[-15  -4 -23 -29  26 -24  -9  12  13  49 -13 -11 -18   3  19  34 -37 -21
  -8   7  -3  -8   2  -5  17  -9  21 -46  24   4  25   1  -1  23   1 -17
   5  28  -6   4   0  -2  18 -24 -24  -2  -2 -12 -17] : T
[-12   1 -11 -11  18 -22  -8  19  13  24  -7 -16 -10   9   6  36 -34  -8
 -19  -6   5 -14   0  -3   0  -3  17  -4  18   6  25  -2   1  12   5   1
   2  32 -15   7 -16   4   9 -10 -13  -7 -15 -26  -8] : T
[  1 -21 -14   9  -4 -29  -4  13   7  28   6 -20 -19   4  15  19  26  -7
  -5  11   0   4   0  -9   0  -8  57 -17   8 -15   2  -4   1  31 -13  11
  12  -5   9 -15  29  -9  -7  -8 -27   5   1 -45 -11] : T
[ 13  -3 -11   2   1 -33   4   0  16  29  -6  -4 -24  -6   7  24   8 -28
  -1   2   5   2  10 -12  -4   2  30 -25  11  -2   5   9   6   3   2  -5
   3  21  -8   1  27  -7  -4   1  18  -7  -2 -11  -8] : T
[  6  -2 -11  11  -9 -33   5  -9   6  29  -8 -10 -26  -3   7  40  -5 -16
  -8   9  13  -1  -1  -4   1   2  34 -16   3  -8  24   0 -17  14  -6   1
  16  22  -7   1  26   2  -9 -10  -6  10   4 -25 -21] : T
[  4   4 -23 -10  -7 -67   7  11  14  65 -17 -22 -28 -16  13  67  22 -51
 -16  -1  23  11  21 -27  10  -2  46 -25  18  -6  25   7  16  28   3  -5
  27  56 -14   0  14 -10  12  -3  30  -4  -4 -34 -14] : T
[ -2   5 -13 -12  -1 -17  -6 -11  20  51 -22  -9 -18   0   3  26 -28  -6
   4   2  -6  -3   5 -13  -1   5  12 -26  -8   3  34   2   9   2  11 -17
   5  24   1  11   0   7   3   7  20  -9  -4  -2   6] : L
[ -5 -14 -12   4  -8 -37   0  -6  11  36 -11 -14 -23   2   5  25   6  -8
  -7   3  16   0   3  -6   0 -11  24  -8   9  -9  28  -4   3  15  -2   7
   6  22  -1  -9  16   1   8   1 -11   7 -16 -31  -8] : T
[ 24 -22  -3  11 -20 -23 -11  -8   1  23  -4   0 -15  -8   9  -5  44  -3
  38   7  -5  20  15 -12 -13   0  -6  37 -20  -5 -10  -7  13   8   7   7
   3  18  16 -13  21   6   0  10  33   2   1  -1   8] : P
[ -4  10  -4  -6 -11 -31   6  -4   6   2 -16 -19 -33  -9   3  34  15 -14
   1  -1  16   3  13 -15   0  12  25  -7   7 -13  27   2   2   2 -13   7
  29  29  -8  -9  10  -3   9  -3   7 -36 -16 -18  -3] : T
[  0 -17 -32  13   0 -26   4  20   6  31 -13  -7 -26 -13   3  15 -22  -2
   1  16  -2  -8   6  -7 -10 -10  26 -10   3  -4  15   5  -3  24  -8   0
  10  12   1 -20  10  -1  10 -28 -17   6   0 -17  -9] : T
[ -6 -14 -11  -3   1 -30  -5   8   9  26 -19   0 -25   6   9  28 -13 -12
 -21  12   0   1   0   3   5   1  26 -22   4  -3  13  -7  -6  30 -13   5
   9   9  -5 -16  12   6   0  -1 -25   9  10 -32 -16] : T
[-21  -4 -14  -6  18  -6 -13  24   7  18  -6  -5  -1   2   6  27 -47 -11
 -11  -5  -3 -10  -7  -8   5  -7  -5  17  13  23   2   7   0   8   2  -5
  -1   1  -8  -2 -26   8  21 -26 -12   3  -9 -22  -2] : T
[-12   7  -4 -17  14 -25   0   5  18  44 -21 -13 -13 -12  11  36 -28 -22
  -8  -5   2   2  11  -3  -6   5  22 -31  25   2  22   1  11  -6   4   2
   9  24 -14   7 -12  -5  14   1   3   8 -13   0  -2] : T
[ 25 -15   6   9 -16 -43   3 -23  -1  19 -10   7 -20  -9  27  10  38  -2
  15  10   6  19  12  -7   4   5  18 -30  -8  -4  15  -4   2  12   4  -6
   4  11  10  -6  41 -21 -23  14   0  -4  -2 -15  -2] : L
